Here is a tiny trained network, its code and every weight. The questions are about switching its units off for an input and a target symbol, where a switched-off unit gives its printed mean instead of its output.

import numpy as np


def w(rows, s, z=0):
    codes = np.array(rows[::2]) - 128.0
    scale = np.full(codes.shape[1], s)
    scale[-1] = z or s
    return codes * scale


def f(y):
    return np.maximum(y, 0)


def softmax(a):
    e = np.exp(a - a.max(-1, keepdims=True))
    return e / e.sum(-1, keepdims=True)


def log_softmax(a):
    a = a - a.max(-1, keepdims=True)
    return a - np.log(np.exp(a).sum(-1, keepdims=True))


def net(x, mask):
    ids = ['ΞΠδεημστω'.index(c) for c in x.split()]
    T = len(ids)
    res = E[ids] + P[:T]
    u = 0
    for l in range(3):
        q, k, v = (res @ M[l].T for M in (Q, K, V))
        z = softmax(np.where(np.tri(T) > 0, q @ k.T / 2**0.5, -1e9)) @ v
        res = res + np.where(mask[u], z, O[l][:, -1]) @ O[l][:, :-1]
        u += 1
        y = f(res @ A[l][:, :-1].T + A[l][:, -1])
        res = res + np.where(mask[u : u + 8], y, B[l][:, -1]) @ B[l][:, :-1]
        u += 8
    return log_softmax(res[-1] @ U[:, :-1].T + U[:, -1])


Q, K, V, O, A, B = {}, {}, {}, {}, {}, {}
E = w([
[144,178,126,174,159,159,182,117,114,62],'Ξ',
[133,137,171,194,138,153,142,82,154,88],'Π',
[118,184,110,149,166,151,111,138,100,54],'δ',
[144,176,127,109,138,111,121,123,141,27],'ε',
[129,190,190,114,111,152,140,93,134,127],'η',
[103,85,90,169,188,90,94,107,160,9],'μ',
[127,121,173,138,129,90,120,63,203,135],'σ',
[82,66,95,204,168,128,146,136,150,180],'τ',
[91,125,121,86,120,87,1,164,157,164],'ω',
],0.011)
P = w([
[125,239,97,99,90,120,134,164,167,74],'0',
[183,52,106,63,203,118,164,119,62,81],'1',
[77,168,176,132,187,176,146,252,204,122],'2',
[121,180,20,116,36,163,56,29,172,94],'3',
[149,82,194,163,206,88,66,97,74,184],'4',
[2,125,223,83,169,145,147,227,185,141],'5',
[98,163,38,96,49,145,63,19,180,112],'6',
[172,153,179,153,176,84,128,87,74,207],'7',
],0.0079)
Q[0] = w([
[2,205,146,131,104,61,102,110,211,101],'0.h1',
[197,116,46,146,68,136,63,19,64,122],'0.h1',
],0.0072)
K[0] = w([
[62,97,116,137,51,105,81,11,183,183],'0.h1',
[60,2,236,82,230,104,136,190,101,193],'0.h1',
],0.0081)
V[0] = w([
[80,117,36,72,158,17,71,151,150,53],'0.h1',
[76,158,15,205,230,220,175,219,3,44],'0.h1',
],0.005)
O[0] = w([
[196,57,75,44,226,214,163,103,158,141,253],'0.h1',
[15,146,118,9,164,67,254,72,138,86,67],'0.h1',
],0.0064,0.0038)
A[0] = w([
[161,100,161,110,221,124,99,128,99,138,250],'0.n1',
[172,180,96,113,12,147,159,78,151,113,116],'0.n2',
[136,171,179,150,116,127,104,172,96,86,140],'0.n3',
[1,133,152,135,103,130,114,147,166,95,197],'0.n4',
[117,123,60,90,136,176,85,191,159,125,219],'0.n5',
[123,78,145,156,164,151,214,204,104,207,164],'0.n6',
[39,98,83,93,162,91,172,70,146,87,193],'0.n7',
[114,147,183,174,190,194,123,170,146,50,239],'0.n8',
],0.0066,0.0022)
B[0] = w([
[197,103,138,125,138,96,150,86,51,141,253],'0.n1',
[130,223,93,152,99,155,78,142,161,47,175],'0.n2',
[174,102,179,131,125,104,161,145,127,118,155],'0.n3',
[110,162,152,124,205,65,196,211,136,211,183],'0.n4',
[163,112,162,56,2,160,73,133,108,169,247],'0.n5',
[154,107,240,86,145,106,68,105,153,111,162],'0.n6',
[154,154,34,111,139,125,125,108,159,207,210],'0.n7',
[182,114,154,136,155,168,147,133,223,163,249],'0.n8',
],0.0068,0.005)
Q[1] = w([
[141,137,51,119,108,157,33,60,56,93],'1.h1',
[111,161,62,221,128,116,114,3,45,84],'1.h1',
],0.0054)
K[1] = w([
[158,86,204,50,161,76,97,158,42,171],'1.h1',
[200,89,215,157,254,41,181,200,93,158],'1.h1',
],0.0053)
V[1] = w([
[147,1,56,209,164,81,132,102,171,167],'1.h1',
[82,172,108,23,21,127,51,199,113,213],'1.h1',
],0.0046)
O[1] = w([
[203,94,8,126,71,40,255,104,156,221,116],'1.h1',
[59,118,90,92,105,251,113,137,126,184,252],'1.h1',
],0.0064,0.0036)
A[1] = w([
[31,220,152,172,194,92,111,155,184,138,251],'1.n1',
[157,76,55,131,50,67,91,133,18,175,67],'1.n2',
[190,76,2,67,167,78,162,120,133,142,175],'1.n3',
[143,73,183,115,124,119,97,144,48,159,244],'1.n4',
[168,74,145,134,119,38,112,153,67,71,95],'1.n5',
[50,155,110,91,123,192,90,177,185,197,181],'1.n6',
[117,118,81,89,91,241,123,182,169,97,119],'1.n7',
[109,148,126,224,61,19,164,190,214,159,229],'1.n8',
],0.0053,0.0019)
B[1] = w([
[90,159,127,131,196,67,79,187,27,62,175],'1.n1',
[19,157,136,160,96,70,46,200,128,167,167],'1.n2',
[108,175,227,137,59,117,149,117,93,167,206],'1.n3',
[173,154,102,149,153,111,162,108,48,134,197],'1.n4',
[1,133,83,41,190,75,101,78,84,120,144],'1.n5',
[93,155,120,168,139,183,135,78,123,138,253],'1.n6',
[56,92,209,118,72,126,79,50,144,100,226],'1.n7',
[171,199,141,156,59,121,195,250,170,166,161],'1.n8',
],0.0061,0.0073)
Q[2] = w([
[189,194,2,162,91,156,130,74,143,149],'2.h1',
[197,118,40,133,149,114,171,75,88,100],'2.h1',
],0.0057)
K[2] = w([
[122,7,152,134,252,114,89,171,90,252],'2.h1',
[161,65,212,82,201,135,184,141,40,93],'2.h1',
],0.0041)
V[2] = w([
[171,168,66,78,107,146,162,112,251,3],'2.h1',
[94,146,108,131,103,169,155,47,90,166],'2.h1',
],0.0039)
O[2] = w([
[217,139,89,1,107,62,36,196,199,32,64],'2.h1',
[128,187,134,219,195,165,98,134,54,83,254],'2.h1',
],0.0052,0.0026)
A[2] = w([
[121,137,164,133,141,100,128,132,76,188,141],'2.n1',
[33,155,69,61,223,28,167,172,78,95,1],'2.n2',
[78,174,206,163,97,161,84,165,77,89,121],'2.n3',
[190,155,157,83,107,35,183,253,95,96,88],'2.n4',
[107,139,116,177,161,42,81,190,107,72,125],'2.n5',
[63,86,160,115,47,30,98,166,110,105,90],'2.n6',
[173,83,105,179,207,155,157,119,76,96,117],'2.n7',
[125,108,202,127,136,138,126,108,61,160,128],'2.n8',
],0.0062,0.0047)
B[2] = w([
[152,151,114,148,135,109,115,154,114,98,216],'2.n1',
[173,54,2,155,168,219,113,143,148,143,164],'2.n2',
[132,106,98,181,129,89,146,115,109,103,254],'2.n3',
[88,62,155,168,56,103,169,150,203,154,175],'2.n4',
[142,10,126,86,116,97,187,67,69,123,165],'2.n5',
[89,83,169,55,127,109,185,58,124,160,147],'2.n6',
[114,99,137,41,129,124,172,90,119,162,167],'2.n7',
[143,126,124,117,103,87,149,143,112,99,243],'2.n8',
],0.009,0.0064)
U = w([
[144,89,85,129,116,141,155,158,127,113,43],'Ξ',
[104,85,163,141,77,101,175,156,144,112,2],'Π',
[93,162,95,115,189,132,130,145,121,120,74],'δ',
[108,157,165,64,147,114,113,145,153,87,82],'ε',
[130,141,149,163,150,65,137,129,68,68,241],'η',
[151,117,151,22,121,103,188,57,110,148,237],'μ',
[254,152,117,197,109,112,82,170,151,121,185],'σ',
[94,208,120,196,125,109,167,206,115,176,151],'τ',
[79,92,159,146,99,165,137,73,147,146,62],'ω',
],0.0072,0.0026)

Each question gives the input, a string of symbols that net reads in full, and the target symbol t.
The units are the heads (2 rows each of Q, K, V and O) and the neurons (one row each of A and B). Each row of codes is followed by its name. A weight is (code - 128) times the scale printed after its matrix; where a second scale follows, it is the last column's (O, A, B and U).
mask holds one flag per unit, layer by layer, with each layer's heads first. A switched-off unit (its flag False) gives its mean, the last column of its rows in O or B, instead of its output. The means were averaged over made-up inputs and are rounded, as every weight is.
A unit's drop is (log p(t) with every unit on - log p(t) with that unit switched off) / (log p(t) with every unit on - log p(t) with every unit switched off).
The circuit of an input: a set's keep is (log p(t) with only the set's units on - log p(t) with every unit switched off) / (log p(t) with every unit on - log p(t) with every unit switched off). Starting from the 12 units with the biggest drops (on a tie, the unit counted first), units are removed one at a time, each time the one whose removal leaves the highest keep (on an exact tie, the one counted first), for as long as the keep stays at least 0.8.
units of the circuit, in order: the units of the circuit, biggest drop first
most important unit: the unit with the biggest drop
k most important neurons: the k neurons with the biggest drops, biggest first
top k neurons in layer l: the k neurons of layer l with the biggest drops, biggest first
input η η ω, target η: 2 most important neurons : 1.n1, 2.n3
input Ξ δ ω Π η μ, target Π: top 2 neurons in layer 2 : 2.n4, 2.n5
input σ ω δ δ σ η Π, target σ: units of the circuit, in order : 0.h1
input Ξ τ μ, target Ξ: 4 most important neurons : 2.n2, 1.n1, 0.n4, 2.n5
input Ξ σ η ω σ ε η, target σ: units of the circuit, in order : 0.h1, 0.n2
input ω η ε δ μ μ σ, target σ: units of the circuit, in order : 1.h1, 0.n2, 0.h1
input η η δ, target η: 2 most important neurons : 1.n1, 2.n3
input μ ω σ δ, target ω: top 2 neurons in layer 0 : 0.n5, 0.n1
input ω ω δ ε, target ω: 2 most important neurons : 0.n5, 1.n7
input τ σ ω η, target ω: 2 most important neurons : 0.n4, 1.n7
input Ξ Ξ η ω σ η, target ω: 4 most important neurons : 0.n5, 1.n7, 0.n8, 1.n6
input Π μ τ, target Π: top 2 neurons in layer 2 : 2.n4, 2.n5
input σ μ ω ω Π σ ω τ, target μ: top 2 neurons in layer 2 : 2.n7, 2.n3
input τ δ η δ Ξ δ, target δ: top neuron in layer 0 : 0.n4
input σ ω σ η σ Π ω, target ω: top 2 neurons in layer 0 : 0.n5, 0.n1
input ω ω σ Ξ δ Ξ, target Ξ: 4 most important neurons : 2.n2, 1.n1, 0.n4, 2.n5
input ω η μ τ τ σ, target τ: 2 most important neurons : 0.n4, 1.n8
input ε ω δ ε, target ω: top 3 neurons in layer 0 : 0.n5, 0.n1, 0.n2
input ω η σ η δ ω δ, target ω: 2 most important neurons : 0.n4, 1.n7
input τ ω Π ω ω Π Ξ, target ω: most important unit : 2.h1
input τ ω Π Ξ ε ω, target Ξ: top 2 neurons in layer 0 : 0.n4, 0.n2
input δ η η ε σ ω, target ε: 2 most important neurons : 0.n5, 0.n2
input ω σ Π Π η ω, target Π: top 2 neurons in layer 2 : 2.n4, 2.n5
input δ ω ω Ξ ε, target μ: 2 most important neurons : 2.n7, 0.n1
input Π η τ Ξ Π Ξ, target Ξ: top 2 neurons in layer 0 : 0.n4, 0.n5
input η δ τ η η ω, target η: top 3 neurons in layer 1 : 1.n1, 1.n6, 1.n4
